Below are the code and all the weights of a small trained network. Each question names an input and a target symbol and asks about switching units off, where a switched-off unit gives its printed mean instead of its output.

import numpy as np


def w(rows, s, z=0):
    codes = np.array(rows[::2]) - 128.0
    scale = np.full(codes.shape[1], s)
    scale[-1] = z or s
    return codes * scale


def norm(h):
    return h / np.sqrt((h * h).mean(-1, keepdims=True) + 1e-5)


def softmax(a):
    e = np.exp(a - a.max(-1, keepdims=True))
    return e / e.sum(-1, keepdims=True)


def log_softmax(a):
    a = a - a.max(-1, keepdims=True)
    return a - np.log(np.exp(a).sum(-1, keepdims=True))


def net(x, mask):
    ids = ['γξπτψω'.index(c) for c in x.split()]
    T = len(ids)
    res = E[ids] + P[:T]
    u = 0
    for l in range(2):
        r = norm(res)
        for j in range(3):
            rows = slice(3 * j, 3 * j + 3)
            q, k, v = (r @ M[l][rows].T for M in (Q, K, V))
            z = softmax(np.where(np.tri(T) > 0, q @ k.T / 3**0.5, -1e9)) @ v
            o = O[l][rows]
            res = res + np.where(mask[u + j], z, o[:, -1]) @ o[:, :-1]
        u += 3
    return log_softmax(norm(res)[-1] @ U[:, :-1].T + U[:, -1])


Q, K, V, O = {}, {}, {}, {}
E = w([
[188,82,125,170,48,226,124,169,131,222],'γ',
[85,155,108,71,151,151,86,157,39,84],'ξ',
[68,146,187,177,148,139,165,141,64,153],'π',
[184,165,100,129,82,144,174,127,126,115],'τ',
[209,115,158,106,112,124,185,166,143,146],'ψ',
[156,108,66,166,5,191,107,85,147,193],'ω',
],0.019)
P = w([
[87,119,102,108,132,147,180,112,117,125],'0',
[153,110,144,88,113,57,109,102,1,144],'1',
[129,212,158,143,103,103,108,132,86,129],'2',
[187,85,178,126,132,104,104,98,94,82],'3',
[71,133,104,125,64,139,152,157,106,75],'4',
[162,154,91,167,155,81,90,116,124,157],'5',
[167,111,199,87,174,175,117,82,107,83],'6',
[98,83,135,25,107,73,99,138,159,129],'7',
[138,148,149,197,158,99,117,142,100,202],'8',
],0.022)
Q[0] = w([
[104,104,108,37,156,93,178,136,2,175],'0.h1',
[107,72,240,126,139,130,109,204,169,171],'0.h1',
[93,78,109,158,142,138,172,131,58,220],'0.h1',
[95,75,137,186,135,219,209,87,174,15],'0.h2',
[40,110,96,104,89,90,75,215,165,90],'0.h2',
[102,191,52,169,92,158,193,220,53,107],'0.h2',
[70,29,101,57,121,99,208,171,41,210],'0.h3',
[105,130,90,129,137,155,216,201,169,113],'0.h3',
[153,136,73,147,139,185,221,167,54,85],'0.h3',
],0.012)
K[0] = w([
[70,152,151,96,246,58,140,198,103,53],'0.h1',
[129,58,234,134,141,119,147,245,170,218],'0.h1',
[58,86,141,203,151,196,81,168,75,190],'0.h1',
[102,137,210,14,112,172,108,10,113,110],'0.h2',
[132,151,81,80,89,72,88,206,67,164],'0.h2',
[109,239,172,127,59,126,128,197,115,151],'0.h2',
[159,188,96,201,210,202,112,152,156,124],'0.h3',
[103,149,169,88,66,133,140,199,148,163],'0.h3',
[106,189,209,128,69,182,123,125,119,73],'0.h3',
],0.013)
V[0] = w([
[92,142,49,108,71,30,181,188,77,186],'0.h1',
[138,12,194,179,62,101,136,132,88,49],'0.h1',
[132,122,85,146,61,65,97,163,65,148],'0.h1',
[131,105,77,82,188,206,113,96,84,89],'0.h2',
[193,243,110,189,184,247,131,199,147,80],'0.h2',
[124,149,97,115,163,101,64,255,140,135],'0.h2',
[171,165,106,171,143,145,169,94,36,88],'0.h3',
[158,183,138,173,104,135,83,210,87,173],'0.h3',
[167,47,142,81,147,121,127,186,70,164],'0.h3',
],0.013)
O[0] = w([
[72,81,229,105,143,87,207,118,137,167,193],'0.h1',
[92,77,50,47,209,121,97,96,96,77,159],'0.h1',
[87,107,183,118,134,79,162,24,128,231,206],'0.h1',
[233,55,167,113,131,148,147,178,195,122,121],'0.h2',
[125,128,195,208,121,147,103,2,192,152,188],'0.h2',
[146,135,104,211,30,78,235,77,192,181,90],'0.h2',
[175,74,146,195,86,164,124,89,153,195,245],'0.h3',
[98,109,187,190,82,59,182,47,130,67,200],'0.h3',
[154,211,72,179,90,143,218,50,157,87,183],'0.h3',
],0.0082,0.013)
Q[1] = w([
[107,75,63,49,127,86,102,126,71,128],'1.h1',
[206,163,115,216,53,117,56,191,42,90],'1.h1',
[109,41,173,75,25,203,165,160,107,45],'1.h1',
[167,65,204,150,124,154,50,102,121,87],'1.h2',
[132,215,178,184,165,157,104,135,174,157],'1.h2',
[196,192,102,178,202,119,107,97,77,174],'1.h2',
[211,135,116,203,144,44,136,186,138,156],'1.h3',
[149,132,231,98,185,185,251,80,107,201],'1.h3',
[82,24,125,58,84,160,190,158,226,39],'1.h3',
],0.017)
K[1] = w([
[141,74,81,143,144,69,110,100,114,112],'1.h1',
[152,106,144,100,86,190,79,142,74,8],'1.h1',
[141,199,140,192,95,66,27,133,176,135],'1.h1',
[111,125,91,159,127,52,95,132,159,142],'1.h2',
[129,134,145,138,116,114,176,124,36,159],'1.h2',
[200,180,94,150,143,123,106,110,62,159],'1.h2',
[110,77,162,59,72,180,156,143,89,60],'1.h3',
[46,168,128,146,128,136,144,164,254,188],'1.h3',
[106,95,103,219,130,3,102,109,180,136],'1.h3',
],0.022)
V[1] = w([
[176,102,104,110,179,217,141,49,195,60],'1.h1',
[136,108,162,152,154,90,178,67,170,188],'1.h1',
[53,154,134,161,83,215,206,140,126,118],'1.h1',
[11,97,143,65,115,201,173,170,210,80],'1.h2',
[111,69,166,130,143,114,94,26,156,106],'1.h2',
[133,177,43,183,120,88,158,129,128,121],'1.h2',
[106,183,129,253,242,173,136,163,99,150],'1.h3',
[62,224,117,120,122,54,219,200,206,153],'1.h3',
[118,159,131,158,111,205,104,152,252,145],'1.h3',
],0.022)
O[1] = w([
[65,57,89,158,181,152,64,187,70,95,193],'1.h1',
[76,202,84,106,116,141,114,150,111,158,210],'1.h1',
[140,98,95,64,144,146,104,245,162,143,178],'1.h1',
[102,71,98,198,138,161,107,228,186,92,75],'1.h2',
[218,86,154,152,161,127,123,129,132,57,231],'1.h2',
[93,154,161,99,79,110,176,105,167,138,23],'1.h2',
[89,171,116,48,193,110,141,52,215,141,98],'1.h3',
[191,124,181,158,157,97,124,10,25,158,7],'1.h3',
[103,69,135,161,133,66,174,48,135,76,135],'1.h3',
],0.014,0.017)
U = w([
[50,100,96,123,81,73,158,52,192,78,45],'γ',
[199,132,142,167,21,124,185,129,117,138,100],'ξ',
[178,179,111,1,138,161,159,90,132,189,234],'π',
[153,40,145,142,169,136,61,11,89,136,5],'τ',
[56,198,80,170,73,114,61,80,59,209,93],'ψ',
[104,86,81,66,117,178,89,206,112,144,196],'ω',
],0.0081,0.0022)

Each question gives the input, a string of symbols that net reads in full, and the target symbol t.
The units are the heads (3 rows each of Q, K, V and O). Each row of codes is followed by its name. A weight is (code - 128) times the scale printed after its matrix; where a second scale follows, it is the last column's (O and U).
mask holds one flag per head, layer by layer. A switched-off head (its flag False) gives its mean, the last column of its rows in O, instead of its output. The means were averaged over made-up inputs and are rounded, as every weight is.
A unit's drop is (log p(t) with every unit on - log p(t) with that unit switched off) / (log p(t) with every unit on - log p(t) with every unit switched off).
The circuit of an input: a set's keep is (log p(t) with only the set's units on - log p(t) with every unit switched off) / (log p(t) with every unit on - log p(t) with every unit switched off). Starting from all 6 units, units are removed one at a time, each time the one whose removal leaves the highest keep (on an exact tie, the one counted first), for as long as the keep stays at least 0.8.
units of the circuit, in order: the units of the circuit, biggest drop first
most important unit: the unit with the biggest drop
heads that matter: for each layer, one digit per head in row order, 1 if its drop is at least 0.15 and else 0, layers parted by /
input τ ω ψ ξ ξ ξ, target γ: heads that matter	111 / 001
input ψ γ ω, target τ: most important unit	0.h1
input γ ξ τ ω γ, target τ: heads that matter	011 / 011
input ξ τ π ξ γ ψ, target ψ: heads that matter	010 / 010
input π ψ π ξ π π ξ ω π, target π: heads that matter	000 / 001
input τ π τ ξ τ, target τ: units of the circuit, in order	1.h2, 0.h2
input ξ ψ ξ γ π, target ξ: heads that matter	010 / 111
input ω ω γ τ γ γ ξ γ, target γ: units of the circuit, in order	1.h3, 0.h3
input ω ξ γ ξ, target τ: units of the circuit, in order	0.h1, 1.h1
input ψ ξ γ, target τ: units of the circuit, in order	0.h3, 1.h3
input ξ γ ψ ψ ω, target ψ: units of the circuit, in order	1.h3, 1.h1
input ξ ψ ω ξ γ τ π π, target τ: units of the circuit, in order	1.h3, 0.h2
input ω ω ω γ γ γ, target ξ: heads that matter	011 / 101
input ω ψ ψ τ ψ ω π ψ τ, target ξ: units of the circuit, in order	0.h3, 0.h2, 1.h3, 1.h1
input π π ψ ψ π, target ψ: heads that matter	010 / 101
input ψ ψ π ω π ω ω γ π, target τ: most important unit	0.h3
input τ ξ γ ξ ω ξ τ ξ, target ξ: units of the circuit, in order	0.h2, 1.h3
input ψ γ ω τ γ ξ, target τ: units of the circuit, in order	0.h3, 1.h3
input ξ ξ γ ψ ξ π γ ξ τ, target ψ: heads that matter	010 / 010
input ω γ ξ τ ψ ω, target ξ: most important unit	0.h3
input ω τ τ γ ψ, target τ: heads that matter	010 / 011
input τ ω ω, target γ: units of the circuit, in order	0.h3, 1.h3, 0.h2, 0.h1
input ω ω γ π ξ γ ψ ψ, target γ: heads that matter	000 / 001
input π ψ ψ ξ τ, target ψ: heads that matter	010 / 101
input τ ω τ, target γ: heads that matter	011 / 001
